Below are the code and all the weights of a small trained network. Each question names an input and a target symbol and asks about switching units off, where a switched-off unit gives its printed mean instead of its output.

import numpy as np


def w(rows, s, z=0):
    codes = np.array(rows[::2]) - 128.0
    scale = np.full(codes.shape[1], s)
    scale[-1] = z or s
    return codes * scale


def f(y):
    return np.maximum(y, 0)


def softmax(a):
    e = np.exp(a - a.max(-1, keepdims=True))
    return e / e.sum(-1, keepdims=True)


def log_softmax(a):
    a = a - a.max(-1, keepdims=True)
    return a - np.log(np.exp(a).sum(-1, keepdims=True))


def net(x, mask):
    ids = ['βγδθλπτφ'.index(c) for c in x.split()]
    T = len(ids)
    res = E[ids] + P[:T]
    u = 0
    for l in range(3):
        q, k, v = (res @ M[l].T for M in (Q, K, V))
        z = softmax(np.where(np.tri(T) > 0, q @ k.T / 2**0.5, -1e9)) @ v
        res = res + np.where(mask[u], z, O[l][:, -1]) @ O[l][:, :-1]
        u += 1
        y = f(res @ A[l][:, :-1].T + A[l][:, -1])
        res = res + np.where(mask[u : u + 8], y, B[l][:, -1]) @ B[l][:, :-1]
        u += 8
    return log_softmax(res[-1] @ U[:, :-1].T + U[:, -1])


Q, K, V, O, A, B = {}, {}, {}, {}, {}, {}
E = w([
[169,199,64],'β',
[137,74,159],'γ',
[162,68,103],'δ',
[139,95,55],'θ',
[105,189,161],'λ',
[78,154,186],'π',
[126,186,186],'τ',
[76,3,40],'φ',
],0.019)
P = w([
[131,93,59],'0',
[142,180,208],'1',
[115,162,107],'2',
[108,168,94],'3',
[87,167,52],'4',
[121,167,98],'5',
[102,158,61],'6',
[55,158,1],'7',
[120,149,73],'8',
[87,140,28],'9',
[120,132,58],'10',
[146,135,96],'11',
[166,238,250],'12',
],0.0044)
Q[0] = w([
[128,223,174],'0.h1',
[4,211,239],'0.h1',
],0.011)
K[0] = w([
[46,163,53],'0.h1',
[96,254,236],'0.h1',
],0.0079)
V[0] = w([
[222,142,3],'0.h1',
[63,53,201],'0.h1',
],0.0067)
O[0] = w([
[216,138,254,60],'0.h1',
[235,151,211,254],'0.h1',
],0.0091,0.0011)
A[0] = w([
[22,202,200,130],'0.n1',
[120,7,68,158],'0.n2',
[132,210,79,134],'0.n3',
[175,156,76,4],'0.n4',
[193,39,105,210],'0.n5',
[133,211,115,152],'0.n6',
[90,71,75,71],'0.n7',
[34,66,161,134],'0.n8',
],0.012,0.0019)
B[0] = w([
[84,137,60,255],'0.n1',
[177,153,198,205],'0.n2',
[190,61,164,213],'0.n3',
[155,143,141,156],'0.n4',
[95,215,133,228],'0.n5',
[160,50,116,207],'0.n6',
[204,108,164,157],'0.n7',
[90,206,254,193],'0.n8',
],0.012,0.0075)
Q[1] = w([
[63,162,2],'1.h1',
[171,75,48],'1.h1',
],0.0087)
K[1] = w([
[55,97,138],'1.h1',
[107,153,254],'1.h1',
],0.0089)
V[1] = w([
[106,78,188],'1.h1',
[255,136,67],'1.h1',
],0.0073)
O[1] = w([
[174,15,254,170],'1.h1',
[191,75,114,251],'1.h1',
],0.0087,0.0019)
A[1] = w([
[110,203,121,104],'1.n1',
[239,27,114,126],'1.n2',
[133,106,228,175],'1.n3',
[105,136,5,178],'1.n4',
[156,45,125,7],'1.n5',
[185,189,119,3],'1.n6',
[70,122,116,201],'1.n7',
[1,94,151,26],'1.n8',
],0.0098,0.0026)
B[1] = w([
[159,149,78,177],'1.n1',
[50,195,89,249],'1.n2',
[206,254,141,221],'1.n3',
[150,43,234,169],'1.n4',
[93,160,130,162],'1.n5',
[144,102,45,176],'1.n6',
[87,107,71,183],'1.n7',
[168,196,115,212],'1.n8',
],0.0098,0.011)
Q[2] = w([
[108,168,64],'2.h1',
[107,7,135],'2.h1',
],0.014)
K[2] = w([
[61,87,75],'2.h1',
[117,5,49],'2.h1',
],0.014)
V[2] = w([
[145,252,41],'2.h1',
[188,90,140],'2.h1',
],0.0036)
O[2] = w([
[211,37,2,251],'2.h1',
[138,86,40,127],'2.h1',
],0.0047,0.013)
A[2] = w([
[121,253,183,150],'2.n1',
[196,137,165,210],'2.n2',
[170,144,91,2],'2.n3',
[47,188,215,95],'2.n4',
[70,191,199,44],'2.n5',
[132,79,69,242],'2.n6',
[101,246,255,27],'2.n7',
[160,187,161,77],'2.n8',
],0.0083,0.0036)
B[2] = w([
[99,56,235,254],'2.n1',
[221,173,91,201],'2.n2',
[58,88,123,183],'2.n3',
[102,144,214,141],'2.n4',
[247,223,161,142],'2.n5',
[133,20,151,167],'2.n6',
[55,75,44,192],'2.n7',
[44,147,135,199],'2.n8',
],0.011,0.014)
U = w([
[176,94,53,4],'β',
[203,233,106,214],'γ',
[122,44,124,135],'δ',
[159,170,202,165],'θ',
[198,170,47,149],'λ',
[117,54,120,165],'π',
[77,166,2,157],'τ',
[77,250,90,163],'φ',
],0.0087,0.0038)

Each question gives the input, a string of symbols that net reads in full, and the target symbol t.
The units are the heads (2 rows each of Q, K, V and O) and the neurons (one row each of A and B). Each row of codes is followed by its name. A weight is (code - 128) times the scale printed after its matrix; where a second scale follows, it is the last column's (O, A, B and U).
mask holds one flag per unit, layer by layer, with each layer's heads first. A switched-off unit (its flag False) gives its mean, the last column of its rows in O or B, instead of its output. The means were averaged over made-up inputs and are rounded, as every weight is.
A unit's drop is (log p(t) with every unit on - log p(t) with that unit switched off) / (log p(t) with every unit on - log p(t) with every unit switched off).
unit that matters most: the unit with the biggest drop
k most important neurons: the k neurons with the biggest drops, biggest first
top k neurons in layer l: the k neurons of layer l with the biggest drops, biggest first
drop when u is switched off: that unit's drop, to one decimal
input γ γ π δ, target γ: unit that matters most : 0.n8
input δ π θ β β β, target τ: top 2 neurons in layer 0 : (0.n8 0.n2)
input τ λ λ τ τ θ π φ γ γ, target γ: 3 most important neurons : (1.n3 0.n2 0.n8)
input δ π β π π π π θ γ φ π β, target φ: 3 most important neurons : (1.n2 0.n2 0.n1)
input π δ τ π θ, target λ: top 3 neurons in layer 2 : (2.n1 2.n7 2.n8)
input φ γ τ φ γ φ γ δ π τ θ, target β: 3 most important neurons : (1.n3 0.n8 0.n5)
input δ φ π π β τ λ δ, target λ: top 3 neurons in layer 2 : (2.n1 2.n7 2.n8)
input τ β π δ π β π φ δ β θ, target β: 3 most important neurons : (1.n3 0.n8 2.n6)
input τ γ β λ, target π: 2 most important neurons : (1.n3 1.n2)
input π γ β β γ δ, target γ: 3 most important neurons : (0.n1 2.n7 0.n5)
input π λ π π θ γ, target θ: top 2 neurons in layer 0 : (0.n1 0.n2)
input τ δ β γ β γ γ φ π δ, target λ: 4 most important neurons : (1.n3 0.n8 0.n1 2.n1)
input π γ λ λ π θ φ π γ π π δ β, target φ: 2 most important neurons : (1.n2 0.n1)
input φ γ τ γ γ τ π δ π, target τ: unit that matters most : 1.n3
input δ φ π λ β π π β λ τ, target π: 2 most important neurons : (1.n3 2.n2)
input θ π β π φ, target θ: 2 most important neurons : (2.n1 2.n2)
input β θ π β π π δ π τ, target δ: top 3 neurons in layer 1 : (1.n3 1.n2 1.n4)
input δ π δ π δ δ λ δ λ θ, target λ: top 3 neurons in layer 0 : (0.n8 0.n3 0.n5)
input τ θ β β, target τ: 3 most important neurons : (1.n2 0.n8 0.n3)
input δ δ δ φ θ π, target τ: top 4 neurons in layer 1 : (1.n3 1.n8 1.n7 1.n1)
input π λ π π φ φ θ λ φ θ γ, target γ: unit that matters most : 0.n1
input π π γ γ, target θ: top 2 neurons in layer 0 : (0.n1 0.n8)
input γ π π φ λ λ, target δ: top 2 neurons in layer 1 : (1.n3 1.n2)
input π δ π β γ β β π β π τ, target δ: top 2 neurons in layer 0 : (0.n5 0.n1)
input π π π γ π π γ π λ, target π: drop when 1.n3 is switched off : 0.2
input β τ π β τ π γ φ δ π λ, target δ: drop when 0.n6 is switched off : 0.1
input τ λ β π φ, target θ: drop when 0.n1 is switched off : 0.1
input φ π γ π θ γ τ, target π: drop when 0.n1 is switched off : 0.2
